Every row comes from one small tree of marks. Brackets hold a mark, then the marks that hang from it, in the order of their numbers. Every link used is in the known rows. Which tree was each row made from?
Each row is shifted at random along 3 fixed directions that mean nothing.
Known rows:
(K80 (K78 (K307 (K525 K260)) K823) (K236 (K971 K282))): [-2.25 -0.52  1.75  4.34 -1.30 -0.54 -4.50 -1.84  0.87  1.09  0.55 -0.32
  3.56 -0.31  2.17  1.67 -2.44  3.56  3.85 -3.40  2.20  3.38 -0.89 -1.30
  0.35  0.22 -0.73 -2.84  1.05  3.02 -4.09 -0.84  0.05 -4.93 -1.01  1.92
 -1.26  1.28 -0.34  0.13 -1.46 -2.43 -2.37]
(K823 (K80 K282) (K525 K260)): [ 0.26 -2.00 -0.72 -4.33 -5.12 -4.94 -0.66  1.14  0.30  1.25  3.00  0.85
 -4.69  2.86 -2.19 -1.35 -2.59 -1.56  1.59 -0.07  0.93  4.05  4.81  0.78
  0.15  4.32  1.77 -2.31  0.12  2.22  2.52  0.59  1.87  3.99  4.16 -0.73
 -4.45 -1.57  3.96  3.57 -0.42 -2.51 -1.31]
(K971 (K282 K78 K80 (K307 K236 K525))): [-1.02 -2.94 -3.57 -3.54 -0.10 -2.88 -1.48  2.61  0.87 -2.80  1.30 -1.82
  1.05  1.68  1.10  0.15 -3.12  1.37  4.21 -1.89  1.55 -0.46  1.83  0.50
  1.88  2.62  2.69 -1.56 -3.91  3.41  0.83  0.25  0.96  2.80  1.10 -3.03
 -3.25 -0.45  1.30  3.14  0.79 -0.87 -0.35]
(K80 (K236 K355) (K282 (K307 K525))): [-0.35 -0.37 -0.71  5.37  1.09  2.02 -0.99 -1.19  0.25 -1.33  0.17 -1.56
  4.51 -0.72  0.83  0.92 -2.61  1.17  3.09  0.05  2.55 -0.33 -2.05 -0.51
 -1.30 -1.38  1.05 -0.88 -0.89  2.66 -0.74 -0.96 -0.10 -1.52 -0.82 -1.94
 -0.66  2.35 -0.53 -0.14 -0.63 -1.71  2.16]
(K971 (K282 (K307 K236 (K525 K260)))): [-1.70 -0.56 -2.60  1.44  1.28  1.19  3.85 -0.23  2.10  0.00  1.12 -4.00
 -0.47 -0.63  1.11 -0.01 -0.24  4.46  5.95  1.69  1.83 -2.76 -3.30  1.88
 -4.59 -2.82 -1.07  0.16 -5.35  0.50  1.25 -2.47 -0.94  0.60  0.83 -4.61
  3.32  1.32 -3.32 -2.26  1.43  0.89  2.35]
(K282 (K78 K823) (K307 (K525 K260) K971)): [-0.82 -2.66 -2.34 -2.64  0.55 -4.19  0.73  2.87 -1.07 -0.18  0.56 -0.91
 -0.11  2.44 -0.51 -0.68 -0.60 -0.14  5.39 -0.01  1.67  1.26  1.40  2.19
 -1.74  3.17  0.10 -0.83 -4.14  1.88  2.45  0.19  2.72  3.31  1.82 -2.96
 -3.52 -2.62  0.68  2.62  1.43  1.50  0.70]
(K823 (K80 (K236 K971)) K260 K525): [-1.17 -1.13 -1.28  1.10  0.21 -0.71  1.04  2.91  2.94  1.38  1.31 -1.17
 -0.97  2.24  0.50  0.12 -1.08  0.51  4.86  0.03  0.44  2.13 -1.55  3.54
 -4.69  0.00 -2.28 -3.98  1.12  2.79 -0.68 -2.62 -0.66 -0.56  2.19 -0.04
 -0.28  0.10 -0.59 -2.64 -1.15 -1.62 -0.78]
(K823 (K80 K78 (K236 (K355 K307 K971)) K282) K525): [ 0.56 -1.13  0.81 -2.85 -3.86 -5.06 -3.23  3.23  0.60 -0.34  4.67 -2.33
  0.92  1.58  0.36  0.68 -4.29 -1.13  2.64 -1.92  2.42  5.93  3.65  1.51
  0.78  3.90  1.84 -4.27  0.00  3.98  0.05 -0.65 -0.89 -2.54  3.76  0.69
 -4.76 -0.71  2.36  2.12 -2.37 -1.48 -1.73]
(K320 (K355 K78) K721): [ 0.74 -0.07 -0.41 -5.07  1.23 -1.72  2.17  4.10  1.35 -3.03  1.45 -3.72
 -1.24  3.56 -1.40 -0.95 -1.57 -0.25  4.27  3.87  1.20  0.73  1.89  5.14
 -1.09  0.85  0.80  0.92 -0.98  0.74 -0.09 -2.90 -0.32  3.15  2.75 -3.49
 -1.89 -0.58 -0.43 -0.64  0.36  0.34 -0.53]
(K282 (K78 K307 K823) K80): [-0.52 -2.40 -0.87 -0.93  0.04 -3.69 -3.63  3.46  0.29 -3.00 -0.98 -0.65
  1.46  1.88 -0.58  0.00 -1.32 -0.60  2.88 -2.09  2.09  2.04  1.84  1.36
  1.70  2.89  2.23 -1.67  1.21  2.18  0.19  0.26  3.75  1.42  0.06  0.22
 -6.24 -0.71  2.12  3.75 -0.19 -1.33 -2.02]
(K721 (K78 (K307 (K236 K971) (K525 K260)) K823) K80): [-2.62 -1.25 -2.68  0.84 -4.74 -3.86 -4.63 -2.93  2.82  3.15  0.02  2.07
 -1.96 -0.05 -0.40 -2.03  1.31  3.99  2.36 -3.46  1.54  5.99  0.44 -3.36
  0.76  4.24  0.27  0.49  2.04  1.24  1.53  3.96  4.67  2.79  3.36 -0.08
 -4.22 -1.18  3.64  4.28  1.07 -3.27 -1.02]
(K971 (K282 (K78 K823) K80 (K307 K525))): [-2.58 -1.78 -1.97  0.58  2.35 -1.40 -3.84  1.96 -0.40 -3.48 -1.49 -0.92
  4.92  0.75  1.12  1.75 -2.72  0.04  3.41 -3.98  0.94 -1.92  0.82  0.47
  2.81  1.96  2.48 -2.61 -1.11  3.49 -2.57  0.16  1.17 -2.40 -2.54  1.78
 -2.94 -0.07  1.27  3.22  0.14 -1.85 -0.45]
(K823 (K80 (K236 (K355 K307))) (K525 K260)): [ 0.41 -1.11 -1.15  0.45 -5.22 -2.88 -3.26 -1.13  1.70  2.60  1.01  2.19
 -1.85  1.08 -1.78 -2.35  0.04  0.34  1.52 -2.50  0.55  6.15  2.67 -2.63
  1.17  4.03  0.28 -1.89  2.90  3.22  1.90  1.71  1.47  4.63  5.97  0.79
 -4.19 -1.54  5.83  4.12 -0.38 -3.31 -1.39]
(K823 (K80 K236 (K282 K307)) (K260 K525)): [-1.61 -0.47 -0.45  3.51  1.84  1.47  2.27  3.52  1.17 -0.93  1.15 -4.05
  2.81  0.82  2.05  1.91 -2.33  1.42  4.41  0.16  3.00 -1.60 -3.38  3.98
 -5.47 -2.72 -0.70 -3.86 -0.83  0.61 -0.62 -4.00 -0.07 -4.89 -1.37  1.29
  1.14  2.41 -3.96 -3.87 -1.45 -2.03  1.01]
(K355 K78 (K971 K282)): [-1.67 -0.40  1.60  1.75  0.30  0.72 -3.29 -0.55  1.45 -0.04 -1.40 -1.26
  1.28 -0.43  1.75  0.44  0.84  0.89  3.01 -1.95 -2.58 -0.01 -1.37 -0.56
  1.17  0.08  1.14 -1.32 -0.67  2.15  0.02 -0.64 -2.37 -4.83  0.66  2.84
  1.69 -0.61 -0.04  0.46 -1.39  2.46  0.16]
(K823 (K80 (K282 K307)) (K260 K525)): [-3.19 -1.57 -1.39  6.42  0.66  2.54  1.45 -0.17  1.37  0.84 -0.80 -1.53
 -0.37  0.89  1.05 -0.38  0.86  1.93  3.27 -0.16  1.26 -0.98 -3.36  1.85
 -4.74 -2.15  0.29 -1.63  0.85  0.83  2.39 -1.48  0.27 -0.76  0.73  1.18
  1.68  2.02 -1.16 -1.70 -0.70 -0.85  1.83]
(K823 (K80 K78) K260 K525): [-3.53 -2.28 -1.89  5.62 -0.80  0.81 -0.57 -0.12  2.91  3.15  0.21  1.48
 -3.08  2.29 -0.27 -1.81  2.41  1.79  2.26 -2.56 -1.23  3.64 -2.02  1.48
 -1.53 -1.29 -0.75 -1.30  3.81  2.72  1.41  0.69 -0.98  1.56  4.04  2.38
 -0.32  0.21  1.67 -1.69 -1.03 -2.08 -0.20]
(K236 (K355 (K78 K823)) (K971 K282)): [-0.98 -1.11  0.76  0.34 -0.86 -2.74 -0.44  0.03  0.87 -0.36 -0.98 -0.67
 -2.21  1.27 -0.04 -0.78 -1.36  0.22  4.25  1.72 -0.40  1.91  1.37 -0.28
 -1.06  3.78  1.11 -0.66 -0.84  3.01  0.40  0.00 -0.91  1.74  2.77 -4.02
 -1.05 -0.47  1.46  2.10  0.97  5.94 -1.61]
(K525 (K260 (K823 (K80 (K236 K355) (K282 K307))))): [ 1.48 -0.77 -1.00 -3.87 -3.16 -4.05  1.21  2.96 -1.41 -1.04  1.35 -2.29
 -1.51  2.04 -1.72 -0.10 -2.70 -0.90  3.53  1.37  3.66  3.49  3.71  1.45
 -1.50  3.89  1.03 -2.52 -1.28 -0.07  2.49 -0.64  2.56  1.30  3.01 -2.48
 -4.92 -0.16  1.74  2.13  0.56  1.10 -1.76]
(K282 K80 (K307 K525 K971)): [-1.84 -2.65 -4.04  1.14  2.66 -0.30 -0.56  1.32  0.36 -1.65  0.03 -1.34
  3.06  0.87 -0.27 -0.23 -0.52 -0.10  5.52 -0.93  0.56 -1.10 -1.44  2.30
 -1.84 -0.25  0.85 -0.57 -2.80  2.93  0.51 -0.12  1.64 -0.12  0.70 -1.89
  0.98  0.19  0.25  1.46  0.00 -1.39  2.15]
(K355 (K78 (K823 K260)) (K307 (K80 K282) K236 K525)): [-3.15 -1.73 -4.33  1.27 -3.57 -4.93 -0.02  1.60  2.45  1.01  3.08 -1.82
 -1.44  0.60  2.71 -1.04 -0.77  4.03  5.70 -0.06  1.92  2.99 -0.33  1.24
  0.03  2.71  0.63 -1.68 -1.45  1.06  1.94  0.03  2.79  1.68  2.83 -1.18
 -2.17 -1.92  1.02  0.48 -0.77 -1.04  1.15]
(K80 (K78 (K307 K236 K525 K971) (K823 K260)) K282): [-3.85 -2.38  0.47  4.18 -0.91 -1.59 -1.89 -0.17  1.68  0.72  2.81 -1.01
  0.98  0.98  2.88  0.97 -2.17  4.19  4.02 -1.60  3.53  3.27 -2.09  2.18
 -1.01 -0.25  0.13 -2.14 -1.09  2.33 -1.86 -0.80  0.44 -4.29  0.70 -0.56
 -1.26 -0.24 -1.42 -0.63 -2.14 -2.43 -0.20]
(K320 (K525 K260) (K721 (K78 K307) K80)): [-0.79  1.37  0.10 -5.00 -0.39 -1.77 -1.89  2.29  1.83 -1.13  1.66 -2.64
  0.79  2.25 -1.83  0.55 -1.67  0.03  0.80 -1.74  1.22  0.76  1.50  2.94
 -1.06  1.08  0.91 -0.31  1.50 -0.42 -1.46 -0.96  1.84 -0.86  1.12  0.73
 -2.78  0.75  0.05  1.57  0.93 -4.77 -1.20]
(K971 (K282 (K80 (K78 (K307 K525))))): [-2.11 -2.38 -1.53  0.90 -1.09 -1.83 -1.79  0.47  1.28 -1.25  1.91 -1.14
 -1.33  0.66 -0.17 -0.37 -2.07  2.55  3.94 -1.37  1.57  1.89  0.93  0.44
  0.41  0.10  2.15 -0.46 -0.98  3.05  0.39 -0.13  0.39  0.31  1.89 -2.04
 -1.30  1.66  0.78  1.87 -0.17 -1.39 -1.32]
(K971 (K282 (K307 K80 K236 K525))): [-3.04 -1.03 -4.47  2.78  0.31  0.92 -1.56 -1.80  2.58 -0.25  0.45 -0.66
  2.52 -1.40  1.63 -0.08 -1.11  4.45  4.20 -2.53  1.77 -2.02 -2.18 -0.66
  0.30 -0.92  0.82 -0.44 -2.63  2.19 -0.99 -0.20 -0.32 -0.97 -0.09 -0.84
  1.92  0.34  0.13  0.04  0.10 -3.46  2.09]
(K80 (K78 (K823 (K525 K260))) K236 K282): [-0.95 -0.98  1.09  3.83 -3.26 -1.29 -0.13 -0.32  0.17  1.79  2.39 -0.96
 -1.79  1.95 -0.20  0.64 -1.96  1.92  4.15  0.95  2.50  4.28 -0.47 -0.41
 -1.30 -1.63 -0.88 -1.68  1.23  1.32  0.64 -0.34  1.81  1.69  1.50 -0.49
 -3.85  0.67 -0.69 -0.50 -0.95 -1.14 -0.42]
(K260 K525 (K823 (K80 (K236 K355) (K282 K307)))): [-0.68 -1.19 -2.84  3.68 -2.54 -0.69  3.13 -0.36  0.22  0.78  0.30 -2.37
 -2.96  1.49 -1.55 -0.94 -1.21  1.55  6.32  2.46  5.11  2.65 -0.54 -1.15
 -4.43 -0.61  0.30 -0.59 -0.15  0.23  4.57 -1.20  2.27  3.53  2.09 -3.11
 -3.95  1.79  0.58  1.12  0.83  0.23  0.70]
(K320 (K355 (K78 (K307 K80)) K971)): [ 0.07  0.23  0.21 -2.54  1.16 -1.12 -3.40  3.02  1.72 -2.89  0.78 -3.60
  4.17 -0.46  0.71  0.32  0.02  1.11  3.54 -1.88  0.75  1.19 -0.20  4.18
  0.95  2.65  0.59 -1.93  0.57  2.19 -2.08 -1.74 -0.51 -7.07  0.54  2.32
  0.21 -0.81 -0.19  0.52 -2.33 -1.03 -0.42]
(K80 (K78 K307 (K823 K260)) (K236 (K971 K282))): [-2.07 -0.76  2.61  2.95 -0.73 -0.98 -2.82  1.35  1.25 -0.04  0.90 -2.13
  1.40  0.48  2.70  1.73 -2.60  3.56  4.60 -1.11  3.20  3.58 -0.79  1.55
 -2.37 -0.08 -0.90 -3.40  0.66  2.29 -2.63 -2.59 -0.36 -4.47  0.03  0.07
 -1.35  1.21 -1.98 -1.45 -1.45  0.49 -3.38]
(K525 (K260 (K823 (K80 K236 (K282 K307))))): [-0.53 -1.60 -1.49  0.90 -6.05 -1.55 -3.97 -2.57 -1.07  1.96 -1.26  2.17
 -1.80  1.44 -1.34 -1.42  0.01  0.34  1.78 -1.80  2.11  5.38  3.29 -3.88
  2.35  3.09  1.79 -1.54  2.65  0.29  3.82  2.45  4.00  3.57  3.24  2.13
 -5.71 -0.83  5.46  4.42 -0.20 -2.26 -1.61]
(K320 K355 (K721 K78 K80)): [-1.48  1.20 -1.07 -1.44  2.29  1.10 -1.28  1.39  2.77 -2.41 -0.54 -1.92
  1.44  1.68 -1.55 -0.29  0.52  1.66  1.72 -0.22  0.61  0.31 -0.66  2.79
  0.35 -0.39  0.31  1.30  2.49 -0.11 -1.90  0.15  0.13 -0.83  2.00  0.88
 -0.55  0.72 -0.30 -0.38  0.54 -3.30  0.50]
(K971 (K282 (K80 (K78 K307)))): [-1.76 -1.75 -0.02  0.66 -0.10 -0.74 -2.04  1.29  1.23 -2.12  0.90 -2.24
  0.11  0.32  0.37  0.41 -1.61  2.16  3.31 -1.34  1.34  0.95  0.24  1.28
  0.19 -0.73  1.91 -0.99 -0.50  2.11 -0.27 -0.78 -0.36 -1.85  1.24 -0.75
 -0.09  2.04 -0.51  0.81 -0.61 -0.21 -1.70]
(K823 (K80 (K78 (K307 K971)) K282) (K525 K260)): [-0.34 -3.37 -0.40 -6.56 -6.07 -7.32  0.33  2.84  0.23  1.78  5.95 -1.57
 -6.57  3.03 -1.74 -1.59 -2.92 -0.15  3.81  1.06  3.13  7.20  5.15  2.94
 -2.30  4.31  1.40 -2.28 -2.13  2.30  4.30 -0.09  1.75  3.68  6.75 -3.27
 -4.25 -1.25  2.00  3.21 -0.81 -0.74 -2.84]
(K823 (K80 K78) (K525 K260)): [-1.01 -1.84 -1.50 -0.44 -2.40 -2.46  0.16  1.24  1.41  2.40  1.92  0.44
 -3.01  2.65 -1.72 -1.56  0.50 -0.03  2.17 -1.87 -0.60  3.93  1.20  1.61
 -0.49  0.94 -0.19 -1.30  1.41  2.03  1.43  0.76  0.00  2.32  4.12  1.06
 -1.77 -0.45  2.02 -0.06 -0.35 -1.81 -0.87]
(K320 (K355 K971) K525 (K721 (K80 K78 K282))): [-1.49 -1.09 -1.31 -0.42 -4.71 -0.39 -2.36 -1.98  1.84  0.07  2.58 -0.85
 -6.58  4.67 -4.36 -2.49 -0.64  1.17  3.08  3.09  1.82  4.83  2.28  0.34
 -0.67  0.27  2.35  1.72  4.19  1.90  4.46  1.81  2.36  8.05  7.47 -3.81
 -5.54 -0.12  3.76  3.52  0.84 -1.46  0.13]
(K282 (K78 (K307 (K236 K355)) (K823 K260)) K80): [-1.17 -2.25 -0.55  1.45  2.06 -2.06 -1.39  4.28  2.06 -3.24 -0.75 -1.84
  2.06  2.00  1.09  0.48 -0.64  1.71  2.97 -1.94  1.83  1.09 -1.53  3.34
 -0.45  2.56  0.50 -2.76  0.98  2.46 -1.55 -0.53  2.10 -0.16  1.19 -1.42
 -4.01 -0.35 -0.06  1.23 -0.44  0.12 -1.76]
(K721 K78 (K80 K282) (K320 K525)): [-1.36  1.59 -0.48 -0.49  0.36 -0.79  0.69  3.07  1.68 -0.86  2.13 -3.22
 -0.36  1.50 -1.52  2.25 -1.19  0.63  2.07  0.22  0.64 -0.79 -1.97  1.40
 -1.97 -1.66 -0.05 -0.41  0.94 -1.75  0.24  0.88  0.40 -4.05 -0.71  0.18
 -0.08  2.61 -3.74 -1.43  1.95 -1.05  2.18]

Write each row's tree:
[-1.67 -1.98 -0.16  2.00 -1.89 -1.20  0.15  1.16  1.19  0.59  1.11  0.76
 -2.66  2.67  0.05 -0.67 -1.65  0.54  1.77 -0.74  1.05  1.37  0.63  1.33
 -1.68  1.37  1.40 -2.32  1.19  1.70  1.32 -0.72  0.66  0.04  1.83  0.83
 -1.76  0.10  1.32  0.44 -1.01 -1.98 -0.04] => (K823 (K80 K282) (K260 K525))
[ 1.75 -2.14 -2.56 -8.27 -4.50 -9.02  1.50  5.83  0.73  0.27  5.22 -1.63
 -3.86  2.61 -1.62 -2.07 -3.32 -1.08  5.21  1.80  2.02  6.19  5.12  2.47
 -1.23  6.33  0.88 -2.06 -4.11  2.22  3.21 -0.37  1.88  3.81  7.27 -5.10
 -4.42 -2.83  2.67  2.38  0.66  1.38 -1.95] => (K823 (K80 (K236 (K355 K78 (K307 (K525 K260) K971)))))
[-0.75 -0.54 -2.13  0.89 -0.71 -0.69  2.67  0.81  0.92  1.02 -1.13 -0.97
 -2.87  1.74 -1.95 -1.13  1.95  0.74  4.00  0.72  0.62  1.30 -0.65  1.58
 -2.28 -0.40 -1.07 -0.61  0.52 -1.45  2.41 -0.50  1.30  0.70  2.36  0.06
 -0.92  0.05  0.48 -1.04  0.81  0.69  0.25] => (K525 (K260 (K823 K80)))
[-0.85 -1.57 -3.84 -2.61 -0.18 -3.47 -0.15  3.26 -0.90 -0.10  2.98 -1.84
  3.47  1.36  0.50  0.87 -2.30  1.46  6.07 -2.64  2.76  2.47  0.80  2.40
 -0.33  1.85 -0.77 -2.60 -3.24  1.37 -0.90 -0.31  1.78 -3.23  1.08  0.09
 -1.32 -0.85 -0.47  0.21 -0.78 -2.48  0.12] => (K282 (K307 (K80 K78 K236) (K525 (K260 K823)) K971))
[-1.59 -2.53 -0.99 -1.36 -1.91 -3.24 -3.20  1.79  1.53  0.50  1.70  0.23
 -0.41  1.23 -0.52 -1.24 -0.83  0.26  2.27 -2.39  1.92  4.56  1.71  1.89
  0.51  1.34  1.76 -1.00  0.04  1.98  0.79  0.36  0.11 -1.63  3.44  0.74
 -1.80 -0.68  1.85  0.62 -1.15 -1.96 -1.79] => (K823 (K80 (K78 (K307 K971))))
[-2.38 -1.62  1.39  0.17 -1.05 -2.94 -2.68  0.87  0.71 -0.33  1.48 -1.22
 -0.20  0.36  0.58  0.41 -2.05  2.32  4.18 -1.13  3.45  3.23  0.94  1.39
 -0.49  0.40  0.90 -0.92 -1.69  1.88 -0.91 -1.08 -0.03 -3.30  1.17 -0.80
 -1.56 -0.59 -0.44  1.18 -0.68  0.03 -2.02] => (K80 (K78 (K307 (K971 K282)) K823))
[ 0.28 -0.27  1.24 -2.89 -2.29 -4.32 -3.15  1.25  1.27 -0.16  1.72 -0.69
  2.47  0.61  0.64  0.85 -3.04  1.13  2.18 -3.45  3.62  2.79  2.09  1.36
  0.76  3.68 -0.09 -2.82 -0.43  2.36 -3.66 -1.80  2.02 -2.35 -1.08  1.02
 -4.64 -2.32  1.70  3.19 -1.20 -5.53 -2.06] => (K78 (K307 K236) (K823 (K525 K260)))
[-1.42 -1.77  0.18  0.08  3.04 -2.07 -3.42  4.90  0.35 -3.02 -1.26  0.23
  4.51  3.29  1.01  2.02 -1.84 -1.80  1.76 -5.03 -1.04 -0.15  0.54  3.17
  2.74  3.13  0.63 -4.64  2.60  3.83 -4.43 -0.24  1.16 -3.33 -1.99  4.47
 -4.47 -1.44  1.42  2.17 -1.60 -2.97 -1.45] => (K282 (K78 (K823 K260 K525)) K80)
[-2.60 -2.69 -1.61 -0.42 -2.65 -2.75  0.01  0.93  2.94  1.54  4.34 -2.72
 -2.19  1.18  0.71 -0.36 -1.86  2.20  4.75 -0.02  3.46  4.20 -0.66  2.75
 -2.56 -0.76  0.34 -1.95 -1.59  2.27  1.52 -1.10 -0.60 -0.61  3.76 -1.59
 -0.91  0.29 -0.80 -0.65 -1.78 -2.64 -0.45] => (K823 (K80 (K78 (K307 K236 K971)) K282) K525)
[-0.64 -0.86 -0.66  0.77  0.73 -0.61 -1.75  2.91  1.78 -0.26  0.85 -1.26
  3.57  1.62  0.92  1.00 -1.99 -0.37  3.06 -1.88  0.48  1.89 -0.93  2.46
 -0.29 -1.04 -0.18 -2.83  0.97  1.79 -2.61 -1.13 -1.51 -4.51  0.29  1.97
 -0.18  1.20 -1.00 -3.85 -1.49 -1.12 -0.94] => (K823 (K80 K78 (K236 K971)))
[-1.21 -0.06 -0.25  1.45  1.24 -2.36  2.04  2.86  1.95 -0.08  0.11 -3.52
  0.23  0.05 -0.67 -0.19  0.51  0.27  4.14  0.25  0.95  1.49 -1.87  3.96
 -3.88  1.03 -1.11 -1.79  0.32  1.41 -0.87 -2.13  0.11 -2.16  1.59 -0.51
 -0.24  0.47 -1.20 -0.81 -0.12  1.04 -0.98] => (K236 (K355 (K78 K307 (K823 K80 (K525 K260)))))
[ 0.63 -1.17 -3.62 -6.54 -3.49 -6.60  2.02  2.98  1.30  0.51  3.36 -2.93
 -1.47  2.22  0.58 -1.00 -2.04  1.02  5.91  0.30  2.68  3.42  3.42  2.55
 -1.40  5.03 -0.17 -2.25 -3.96  0.62  1.85 -1.37  1.17  1.41  3.23 -3.42
 -2.96 -1.92  2.00  1.32  0.58 -0.04 -0.28] => (K355 (K307 (K236 K971) (K525 (K260 (K823 K80)))))
[-1.49 -2.97 -0.89  0.20 -1.30 -1.36 -2.74 -1.31  0.99 -0.14 -0.70  0.26
 -1.44  1.48  0.41 -0.90 -0.17  1.82  3.65 -1.52 -0.96  1.86  1.10 -1.34
  0.33  3.45  1.33 -1.59 -0.06  3.60  1.76  1.28  0.96  3.27  3.01 -1.80
 -1.26  0.74  2.34  4.06  0.17  1.10 -1.60] => (K236 (K971 (K282 (K78 (K307 (K525 K260))) K80)))
[-2.07 -1.74 -0.75  0.41  0.07 -2.11 -0.84  2.52  0.29 -0.71  0.08 -1.98
 -1.02  1.27  1.08  0.25 -0.45  2.41  5.34 -1.36  1.52 -0.09 -0.08  1.46
 -2.82  2.76  0.45 -2.73 -2.09  2.24  2.24 -1.18  1.26 -0.13  1.41 -0.21
 -1.95 -1.75 -0.20  2.35  0.09  2.43 -0.08] => (K355 (K971 (K282 (K78 (K823 (K260 K525))) (K307 K80))))
[-0.63 -2.78 -2.28 -4.57 -2.62 -5.17 -2.26  1.13  1.16 -0.60  2.11  0.01
 -2.53  1.47  0.27 -1.21 -3.10  1.62  4.34 -0.78  1.73  2.75  4.13 -0.05
  0.46  5.46  2.25 -1.43 -2.50  3.70  1.90  0.20  0.71  3.52  2.93 -3.92
 -3.31 -0.88  2.69  4.05  0.39  0.25 -1.79] => (K236 (K971 (K282 (K78 (K307 K80 K525)))))
[-3.88 -2.48 -0.35  3.41  1.18  0.34 -4.72 -1.42  1.46 -0.39 -2.08  1.81
  1.63  1.29  0.59  0.77 -0.12  0.98  3.72 -3.79 -1.11  0.29 -1.32 -1.70
  2.70  0.61  0.54 -2.43  1.16  4.06 -1.95  1.59 -0.10 -1.57  0.86  2.95
 -0.91 -1.40  1.90  3.73 -1.04 -1.72 -0.29] => (K307 (K971 (K282 (K78 (K823 K525)) K80)))
[-0.34 -1.21 -1.43 -1.58  0.39 -3.63 -2.08  3.00  1.43 -2.46  4.86 -1.46
  5.02  1.32  1.85  1.80 -5.11  1.24  2.04 -3.82  1.19  0.67  0.37  3.12
  2.75  3.67  1.88 -3.31 -2.62  3.91 -4.80  0.11 -1.60 -6.84  0.39 -0.72
 -1.23 -0.76 -0.12 -0.29 -2.45 -2.57  1.09] => (K307 (K80 K78 K282) (K236 (K355 K971)) K525)
[ 1.06  0.73  2.38  0.25  0.81  0.35 -3.87  1.26  0.50 -1.82 -0.51  0.29
  2.85  1.53 -1.09  1.05  0.14  0.25  1.09 -2.12 -0.34  0.94  0.12  0.49
  2.05  2.25 -0.09 -1.24  2.01  1.58 -2.42  0.52 -1.07 -4.84  0.05  2.47
 -0.56 -1.04  0.76  1.44 -0.37 -1.17  0.67] => (K721 (K320 (K355 K971)))
[-1.00  0.45 -2.22  0.84 -1.13  0.62 -1.82 -0.13  2.71 -0.29  0.59 -0.12
 -0.38  2.95 -2.73 -0.31 -2.33  0.02  2.55  0.33  1.61  0.70 -0.21 -0.18
 -0.78 -2.80  0.83  0.35  3.18  0.83 -0.54 -0.65  2.12  4.05  1.91 -0.79
 -3.83  0.73  1.41  0.40  0.86 -6.03  0.45] => (K320 K525 (K721 (K80 K236)))
[-1.21 -1.13 -1.54  2.60 -0.83 -2.61  0.01  3.65  1.18  0.19  2.53 -0.09
  0.43  2.34  0.33  0.46 -2.41  2.71  4.50 -1.85  2.72  2.51 -0.78  1.85
 -1.17  0.04 -1.03 -2.35  1.13  1.49 -1.84 -1.02  2.18 -1.03  0.45  0.71
 -3.02 -0.36 -0.93 -1.76 -0.98 -2.81 -0.57] => (K307 (K80 (K78 (K823 (K260 K525))) K236))
[-2.40 -0.48 -0.17  1.14 -1.23 -2.78 -2.57  1.67  2.26  0.04  1.74 -1.53
  0.68 -0.24  1.62  1.41 -3.18  3.53  5.67 -1.70  3.93  2.54 -0.18  2.09
 -3.23  2.21 -1.54 -4.67  0.78  3.12 -3.20 -3.02  1.60 -3.17 -0.05  0.37
 -1.89 -0.45 -0.39  1.07 -1.63 -3.59 -2.68] => (K78 (K307 (K80 (K236 (K971 K282)))) (K823 K260 K525))
[-1.78 -0.43 -1.72  0.79 -0.56 -1.09  0.35  0.67  0.89 -0.06  0.17 -1.61
  0.04  1.42 -0.49  0.89 -1.63 -0.63  3.98 -0.93  2.18  1.12  0.34  1.55
 -0.43 -0.19  0.40 -2.63  0.97  0.82 -0.39 -1.48 -0.22 -3.33 -0.79  2.38
 -2.57  0.43  0.93  0.31 -1.18 -3.15  0.32] => (K260 (K823 (K80 K282) K525))
[-0.61 -1.05 -1.61  0.58 -3.11 -1.40 -3.54 -0.78  2.68  0.77  0.35  0.46
 -0.71  1.06 -0.09 -1.47  1.59  3.67  3.16 -0.96  0.65  4.37 -0.35 -1.67
  1.73  3.46 -0.16  0.02  2.72  1.46  0.90  2.38  1.16  2.17  3.66 -0.53
 -0.66 -0.52  1.85  2.05  0.11 -1.10 -0.59] => (K721 (K320 (K355 (K78 (K307 K80 (K236 K971))))))
[-2.03 -1.38 -1.76  5.81  0.07  2.29 -0.61 -0.18  2.51  0.38 -1.03 -0.76
  0.21  0.73  0.37 -0.04  0.55  1.48  3.18  0.54  0.79  0.59 -3.69 -0.40
 -0.80 -3.85  0.21 -1.32  1.88  0.32  2.04  0.01  0.22  0.45  1.41  1.28
 -0.95  1.82 -1.07 -2.99 -0.78 -1.01  1.40] => (K823 (K80 K236 (K282 K78)))
[-1.45 -1.45 -0.14  0.14  1.53 -0.48 -0.81  0.10  1.69 -0.91 -0.15 -2.08
  0.98  0.32  1.82  0.44 -1.50  1.99  4.53 -0.56  0.70 -0.44 -0.48  0.99
 -1.53  0.83  0.61 -1.36 -2.35  2.97 -0.21 -1.77 -2.11 -1.48 -0.14 -2.10
  0.51  1.28 -0.99  0.43 -0.07  1.21 -0.21] => (K236 (K971 (K282 (K78 (K307 K525)))))
